Below is a small trained network, with its code and all its weights. Each question gives an input and a class and asks what happens when units are switched off, that is, made to give their printed mean instead of their output.

import numpy as np


def w(rows, s, z=0):
    codes = np.array(rows[::2]) - 128.0
    scale = np.full(codes.shape[1], s)
    scale[-1] = z or s
    return codes * scale


def f(y):
    return y / 2 * (1 + np.tanh(0.7978845608 * (y + 0.044715 * y**3)))


def log_softmax(a):
    a = a - a.max(-1, keepdims=True)
    return a - np.log(np.exp(a).sum(-1, keepdims=True))


def net(x, mask):
    res = np.array(x, float).reshape(1, 3) / 4 @ E
    y = f(res @ A[0][:, :-1].T + A[0][:, -1])
    res = res + np.where(mask, y, B[0][:, -1]) @ B[0][:, :-1]
    return log_softmax(res[-1] @ U[:, :-1].T + U[:, -1])


A, B = {}, {}
E = w([
[9,131,192,21,169,138,208,97,161],'x0',
[254,143,91,100,127,131,216,168,216],'x1',
[168,161,119,27,168,210,34,186,116],'x2',
],0.0097)
A[0] = w([
[130,150,96,104,96,103,125,113,103,254],'n0',
[124,112,132,108,150,140,154,120,121,80],'n1',
[82,169,171,99,167,152,175,124,157,77],'n2',
[176,117,83,127,147,130,160,145,137,98],'n3',
[137,146,100,121,129,127,198,180,161,85],'n4',
[138,70,153,183,117,87,205,120,106,89],'n5',
[124,78,121,120,107,147,138,144,117,128],'n6',
[137,153,138,173,103,122,101,186,126,67],'n7',
[125,168,99,58,154,196,38,147,129,83],'n8',
[102,119,110,190,89,65,178,68,133,82],'n9',
[118,92,148,200,109,89,169,99,148,106],'n10',
[66,117,126,100,128,137,199,163,140,75],'n11',
[148,148,88,116,154,87,127,136,197,123],'n12',
[142,115,148,160,91,172,120,137,128,72],'n13',
[183,85,117,140,93,129,60,147,121,85],'n14',
[166,122,144,77,184,179,80,154,110,80],'n15',
[152,169,143,114,117,111,138,110,142,79],'n16',
[181,155,122,108,100,127,173,153,159,76],'n17',
[177,137,104,106,96,137,152,122,174,94],'n18',
[133,194,121,65,137,206,62,208,103,121],'n19',
[131,66,103,163,144,73,169,22,156,163],'n20',
[167,135,93,200,75,91,97,116,101,79],'n21',
[49,116,185,25,157,126,201,87,163,89],'n22',
[65,106,139,164,100,117,45,139,67,70],'n23',
[103,185,100,166,143,94,154,148,134,79],'n24',
[83,110,162,144,139,122,57,64,45,55],'n25',
[62,128,132,47,162,145,164,95,143,66],'n26',
[155,147,116,104,113,110,149,137,162,189],'n27',
[116,146,115,116,144,126,117,152,146,73],'n28',
[68,101,179,157,133,118,57,91,10,112],'n29',
[174,146,86,220,106,97,48,173,123,61],'n30',
[85,120,118,176,47,63,158,96,145,73],'n31',
[109,135,159,218,83,123,181,99,143,86],'n32',
[139,87,116,123,140,140,127,107,172,80],'n33',
[220,149,120,108,155,123,183,134,146,71],'n34',
[160,165,146,80,120,168,71,147,117,78],'n35',
[104,167,148,146,117,124,113,125,114,71],'n36',
[101,104,117,130,135,123,77,86,137,130],'n37',
[181,118,102,90,85,133,195,161,184,100],'n38',
[104,89,127,183,115,59,170,128,130,112],'n39',
[139,171,116,52,163,176,52,188,101,74],'n40',
[145,130,91,126,127,150,184,150,147,88],'n41',
[191,105,32,234,86,139,69,162,61,118],'n42',
[186,128,146,149,126,102,185,190,172,119],'n43',
],0.013,0.016)
B[0] = w([
[139,7,145,64,208,142,65,140,92,243],'n0',
[137,170,134,140,96,110,172,123,147,129],'n1',
[169,168,172,137,108,74,115,105,145,178],'n2',
[110,121,150,155,123,141,153,110,134,159],'n3',
[89,165,120,171,87,158,166,86,119,159],'n4',
[121,169,62,133,110,101,133,189,168,181],'n5',
[133,116,136,125,127,136,138,128,159,128],'n6',
[133,219,161,135,95,120,148,126,152,139],'n7',
[99,151,71,113,125,122,145,197,195,204],'n8',
[91,187,62,102,120,122,141,217,164,195],'n9',
[116,135,103,109,116,135,115,196,162,190],'n10',
[149,171,159,154,127,92,137,124,160,168],'n11',
[107,107,116,167,154,139,144,105,114,162],'n12',
[102,174,142,154,97,98,164,128,131,126],'n13',
[156,167,160,133,118,74,126,122,145,170],'n14',
[97,162,94,115,116,117,148,176,201,179],'n15',
[95,194,131,178,88,119,160,115,160,125],'n16',
[72,146,132,164,117,163,171,94,108,162],'n17',
[94,128,130,171,137,155,174,100,111,163],'n18',
[110,111,76,116,126,103,130,193,164,227],'n19',
[138,92,89,102,148,128,101,169,165,221],'n20',
[164,193,180,120,117,66,99,115,151,185],'n21',
[232,178,195,112,107,54,63,75,137,251],'n22',
[73,127,135,202,133,189,207,67,88,195],'n23',
[121,148,113,144,110,122,148,136,149,129],'n24',
[70,145,117,224,112,203,213,60,94,197],'n25',
[180,166,185,141,91,64,114,105,143,195],'n26',
[118,68,124,152,175,140,102,115,102,194],'n27',
[109,216,119,169,98,113,189,128,158,123],'n28',
[80,75,112,199,158,184,189,80,84,243],'n29',
[186,203,197,105,100,67,96,76,160,201],'n30',
[92,157,99,118,116,134,133,179,169,184],'n31',
[114,142,85,108,137,118,138,168,167,182],'n32',
[88,216,121,187,49,108,186,111,153,124],'n33',
[59,173,130,189,112,185,186,85,86,176],'n34',
[91,157,101,130,116,105,138,170,175,169],'n35',
[105,222,133,190,76,124,200,123,124,129],'n36',
[114,99,144,164,140,153,122,119,119,161],'n37',
[70,109,124,181,129,171,147,89,95,192],'n38',
[123,123,97,109,126,128,125,175,160,190],'n39',
[119,147,70,135,111,113,135,195,170,204],'n40',
[102,150,139,166,119,157,129,115,110,149],'n41',
[200,136,189,93,114,64,94,93,133,254],'n42',
[87,106,133,166,147,186,174,96,116,189],'n43',
],0.012,0.017)
U = w([
[116,137,85,141,132,116,129,214,170,135],'0',
[169,152,180,143,127,72,117,83,157,114],'1',
[93,126,123,180,133,185,150,68,137,125],'2',
[160,8,125,76,174,149,73,139,105,254],'3',
[126,166,135,115,108,152,107,138,108,96],'4',
[138,169,90,112,115,146,110,121,83,91],'5',
[136,151,100,105,114,145,113,119,91,89],'6',
[133,185,78,113,123,162,96,102,101,89],'7',
],0.015,0.009)

Each question gives the input, the list of numbers given to net, and the class t.
The units are the neurons (one row each of A and B). Each row of codes is followed by its name. A weight is (code - 128) times the scale printed after its matrix; where a second scale follows, it is the last column's (A, B and U).
mask holds one flag per neuron, in row order. A switched-off neuron (its flag False) gives its mean, the last column of its row in B, instead of its output. The means were averaged over made-up inputs and are rounded, as every weight is.
A unit's drop is (log p(t) with every unit on - log p(t) with that unit switched off) / (log p(t) with every unit on - log p(t) with every unit switched off).
unit that matters most: the unit with the biggest drop
k most important neurons: the k neurons with the biggest drops, biggest first
drop of u: that unit's drop, to one decimal
input [7,-1,-7], class 0: unit that matters most	n9
input [-8,-4,7], class 1: 3 most important neurons	[n42 n30 n14]
input [1,8,7], class 2: 2 most important neurons	[n34 n38]
input [8,-5,-8], class 0: 3 most important neurons	[n9 n31 n20]
input [-7,-8,5], class 2: 2 most important neurons	[n29 n23]
input [-5,-7,-1], class 2: 3 most important neurons	[n29 n23 n25]
input [6,6,-5], class 1: 3 most important neurons	[n22 n29 n25]
input [6,-6,-5], class 1: 3 most important neurons	[n22 n26 n2]
input [-4,-7,-7], class 0: 4 most important neurons	[n9 n10 n31 n5]
input [-8,8,-3], class 1: 3 most important neurons	[n42 n30 n21]
input [8,-4,6], class 1: 2 most important neurons	[n22 n26]
input [6,6,4], class 1: 2 most important neurons	[n22 n29]
input [-8,-7,5], class 1: 2 most important neurons	[n42 n30]
input [-8,6,5], class 1: unit that matters most	n42
input [-6,7,-2], class 2: drop of n38	0.3
input [-8,-6,0], class 1: drop of n42	0.2
input [3,3,0], class 3: drop of n25	0.1
input [4,4,-3], class 1: drop of n25	1.1
